(in the rows, 128 means zero)
Each row has two labels, one from each of two sets.
[107, 107, 119, 135, 127, 114, 155, 107, 107, 154, 129, 145, 142, 96, 148, 110, 109, 126, 152, 138, 138, 133, 135, 109, 134, 116, 138, 144, 132, 116, 95, 143] | z853/V
[100, 118, 123, 148, 132, 117, 150, 108, 123, 143, 144, 130, 133, 106, 156, 118, 111, 131, 144, 139, 136, 114, 128, 100, 141, 110, 141, 164, 135, 132, 108, 137] | z853/M
[87, 134, 104, 115, 107, 109, 150, 121, 104, 135, 129, 117, 152, 100, 162, 93, 86, 120, 132, 107, 162, 136, 117, 114, 134, 97, 139, 130, 122, 120, 103, 135] | z202/P
[112, 123, 114, 120, 138, 117, 141, 132, 124, 135, 142, 130, 162, 114, 145, 122, 136, 114, 141, 124, 141, 129, 110, 135, 104, 128, 149, 126, 119, 109, 121, 130] | z202/V
[92, 85, 124, 123, 124, 120, 147, 105, 97, 155, 128, 133, 133, 99, 138, 96, 116, 119, 152, 132, 118, 149, 126, 117, 149, 111, 131, 124, 135, 125, 114, 136] | z126/M
[83, 117, 126, 120, 124, 135, 154, 124, 93, 149, 120, 138, 131, 102, 115, 112, 126, 118, 137, 129, 114, 164, 120, 100, 125, 112, 114, 134, 152, 122, 118, 133] | z126/V
[113, 91, 113, 140, 112, 125, 137, 133, 104, 139, 143, 122, 156, 107, 158, 106, 125, 132, 138, 122, 136, 143, 116, 115, 144, 125, 125, 133, 126, 110, 106, 132] | z306/Q
[83, 126, 104, 110, 137, 126, 143, 126, 102, 153, 136, 140, 146, 110, 131, 108, 127, 129, 150, 132, 141, 151, 113, 108, 142, 111, 135, 139, 132, 137, 107, 135] | z126/M
[95, 114, 95, 99, 116, 105, 141, 142, 119, 143, 128, 132, 150, 115, 140, 107, 115, 126, 113, 126, 141, 129, 124, 118, 135, 119, 137, 132, 126, 123, 119, 135] | z306/V
[90, 102, 110, 106, 136, 110, 170, 145, 105, 150, 140, 144, 166, 98, 149, 107, 106, 114, 161, 123, 142, 146, 122, 133, 134, 121, 157, 126, 125, 112, 119, 132] | z202/V
[83, 120, 129, 120, 128, 123, 155, 127, 111, 151, 117, 144, 126, 107, 114, 107, 128, 134, 145, 131, 132, 157, 132, 112, 141, 112, 127, 128, 132, 120, 124, 131] | z126/V
[120, 101, 124, 135, 108, 128, 144, 120, 104, 162, 129, 137, 122, 99, 137, 109, 109, 124, 140, 129, 137, 137, 123, 102, 143, 113, 130, 144, 141, 122, 100, 142] | z853/V
[96, 109, 115, 124, 110, 128, 152, 120, 95, 148, 117, 124, 127, 104, 127, 108, 126, 119, 131, 141, 131, 162, 120, 102, 135, 100, 119, 128, 135, 124, 114, 138] | z126/P
[90, 131, 119, 118, 115, 112, 134, 168, 107, 142, 130, 134, 154, 116, 143, 104, 130, 133, 122, 118, 149, 139, 113, 107, 129, 123, 138, 131, 122, 126, 119, 137] | z306/V
[87, 106, 116, 115, 127, 113, 142, 132, 104, 150, 152, 135, 157, 102, 129, 105, 134, 145, 137, 119, 139, 149, 119, 120, 129, 123, 150, 129, 128, 128, 156, 132] | z306/M
[107, 127, 130, 137, 134, 111, 144, 131, 117, 139, 139, 129, 158, 114, 150, 108, 124, 124, 144, 116, 151, 130, 128, 127, 132, 124, 159, 135, 123, 101, 118, 146] | z306/V
[95, 124, 121, 116, 122, 138, 148, 119, 104, 171, 127, 135, 136, 90, 129, 100, 132, 121, 141, 148, 131, 151, 122, 108, 140, 112, 131, 133, 131, 121, 119, 137] | z126/V
[108, 117, 115, 140, 105, 112, 145, 121, 101, 128, 135, 112, 157, 109, 163, 104, 120, 131, 141, 130, 148, 112, 131, 125, 135, 101, 145, 130, 115, 123, 100, 135] | z306/P
[124, 125, 119, 105, 127, 116, 143, 157, 111, 149, 123, 136, 158, 110, 138, 100, 139, 125, 127, 126, 120, 163, 123, 138, 124, 128, 130, 133, 120, 105, 122, 133] | z306/M
[100, 109, 116, 106, 129, 115, 144, 149, 107, 144, 132, 155, 154, 105, 126, 110, 123, 110, 139, 131, 139, 140, 124, 118, 126, 15, 151, 135, 130, 120, 122, 137] | z202/M
[83, 125, 96, 114, 111, 113, 124, 124, 89, 131, 128, 105, 166, 111, 162, 95, 151, 124, 136, 127, 160, 130, 114, 124, 129, 116, 151, 129, 115, 127, 105, 131] | z306/P
[89, 117, 111, 115, 112, 107, 140, 135, 130, 140, 135, 135, 156, 105, 147, 107, 112, 130, 129, 136, 155, 115, 125, 120, 139, 125, 146, 139, 112, 126, 115, 137] | z306/V
[87, 114, 128, 117, 135, 126, 131, 127, 100, 144, 133, 142, 135, 97, 144, 101, 126, 129, 148, 141, 126, 165, 122, 107, 125, 116, 139, 127, 125, 117, 123, 154] | z126/V
[83, 121, 113, 126, 100, 130, 140, 135, 100, 147, 129, 135, 163, 105, 144, 94, 128, 133, 130, 111, 134, 149, 120, 108, 136, 110, 138, 133, 124, 128, 125, 139] | z126/V
[104, 117, 121, 107, 101, 118, 136, 123, 117, 143, 118, 112, 135, 116, 143, 103, 114, 120, 133, 131, 151, 138, 127, 119, 124, 104, 121, 125, 132, 114, 111, 131] | z306/P
[110, 133, 113, 121, 146, 118, 138, 141, 142, 132, 145, 138, 145, 114, 148, 110, 128, 140, 124, 125, 140, 128, 126, 122, 136, 134, 148, 154, 114, 131, 117, 144] | z202/V
[91, 128, 130, 142, 131, 119, 142, 143, 110, 137, 140, 133, 171, 112, 147, 114, 110, 131, 138, 124, 164, 134, 112, 127, 136, 129, 165, 142, 128, 131, 109, 128] | z306/V
[104, 127, 115, 130, 143, 106, 135, 111, 125, 130, 155, 123, 147, 116, 157, 116, 115, 132, 147, 136, 148, 105, 130, 118, 142, 142, 147, 135, 123, 128, 102, 128] | z202/M
[105, 129, 124, 117, 126, 127, 146, 117, 106, 147, 137, 138, 141, 97, 133, 112, 134, 130, 153, 125, 126, 154, 125, 113, 133, 115, 131, 134, 117, 138, 110, 138] | z126/M
[80, 125, 119, 104, 127, 132, 142, 134, 96, 162, 131, 153, 132, 100, 129, 101, 133, 120, 146, 125, 133, 156, 115, 120, 151, 121, 140, 129, 139, 131, 122, 143] | z126/V
[95, 116, 126, 143, 127, 131, 122, 106, 112, 155, 131, 130, 135, 127, 150, 114, 106, 141, 143, 133, 132, 130, 129, 95, 139, 104, 137, 127, 147, 114, 109, 125] | z853/V
[88, 129, 116, 144, 121, 119, 148, 119, 112, 130, 150, 123, 163, 119, 162, 106, 131, 133, 147, 130, 150, 126, 111, 109, 131, 122, 164, 128, 114, 139, 102, 148] | z306/V
[102, 117, 126, 115, 136, 117, 152, 123, 116, 142, 134, 124, 152, 110, 149, 108, 124, 121, 164, 128, 158, 140, 132, 126, 130, 136, 153, 125, 123, 118, 119, 125] | z202/V
[87, 112, 112, 132, 132, 106, 150, 134, 116, 140, 163, 130, 163, 125, 167, 99, 124, 123, 149, 130, 157, 105, 93, 118, 145, 135, 162, 131, 127, 137, 103, 130] | z306/M
[95, 111, 101, 118, 89, 112, 140, 125, 82, 152, 120, 120, 131, 97, 122, 102, 109, 114, 133, 121, 120, 143, 120, 111, 124, 108, 124, 165, 130, 116, 105, 133] | z126/P
[125, 128, 134, 130, 127, 124, 138, 110, 132, 147, 144, 132, 134, 100, 156, 108, 124, 127, 154, 135, 143, 131, 120, 107, 134, 124, 158, 142, 136, 135, 108, 139] | z853/Q
[87, 131, 126, 101, 138, 117, 132, 148, 84, 133, 132, 126, 161, 116, 150, 113, 116, 109, 136, 121, 155, 135, 126, 128, 134, 120, 146, 114, 121, 118, 116, 129] | z202/V
[100, 109, 103, 127, 86, 123, 142, 121, 113, 156, 132, 121, 129, 102, 124, 98, 121, 124, 128, 123, 134, 138, 123, 104, 137, 109, 123, 136, 125, 119, 102, 141] | z853/P
[83, 121, 129, 122, 114, 135, 142, 130, 84, 154, 122, 143, 131, 111, 125, 111, 135, 126, 133, 124, 129, 149, 116, 111, 140, 108, 127, 122, 139, 128, 124, 145] | z126/M

Each row has two labels, one from each of two sets.
[80, 131, 90, 121, 143, 147, 156, 127, 114, 113, 93, 113, 152, 145, 128, 91, 131, 133, 109, 119, 116, 134, 121, 111, 136, 130, 135, 109, 125, 98, 144, 84] | z136/<14>
[91, 122, 120, 124, 144, 134, 164, 125, 110, 105, 89, 110, 145, 154, 143, 109, 126, 137, 110, 110, 117, 127, 129, 128, 121, 123, 143, 115, 117, 106, 154, 79] | z136/<13>
[57, 122, 125, 124, 133, 135, 170, 126, 120, 125, 112, 100, 145, 148, 140, 104, 136, 138, 125, 130, 107, 107, 110, 125, 133, 105, 124, 122, 119, 99, 146, 100] | z630/<6>
[98, 132, 119, 122, 123, 142, 151, 124, 116, 118, 90, 128, 146, 134, 136, 111, 137, 125, 123, 116, 116, 135, 132, 123, 109, 122, 146, 124, 122, 111, 152, 88] | z136/<13>
[78, 124, 135, 124, 112, 113, 145, 119, 121, 124, 110, 114, 132, 141, 143, 130, 132, 135, 129, 122, 119, 115, 124, 120, 126, 115, 123, 128, 126, 115, 149, 106] | z630/<13>
[65, 116, 122, 121, 111, 145, 148, 121, 116, 123, 85, 91, 129, 155, 167, 113, 140, 131, 112, 126, 109, 134, 118, 102, 146, 102, 134, 112, 121, 80, 153, 98] | z630/<13>
[63, 119, 132, 128, 105, 134, 152, 117, 124, 120, 92, 99, 143, 160, 155, 123, 134, 129, 118, 116, 115, 135, 120, 115, 129, 105, 143, 130, 139, 109, 153, 110] | z630/<13>
[72, 117, 119, 119, 147, 139, 161, 129, 111, 121, 100, 88, 123, 149, 151, 104, 131, 141, 116, 133, 111, 112, 119, 114, 149, 111, 118, 105, 114, 76, 156, 88] | z136/<6>
[102, 126, 107, 103, 141, 152, 169, 129, 111, 123, 89, 96, 144, 136, 141, 92, 138, 128, 114, 131, 107, 127, 124, 113, 151, 118, 137, 106, 116, 81, 154, 77] | z136/<6>
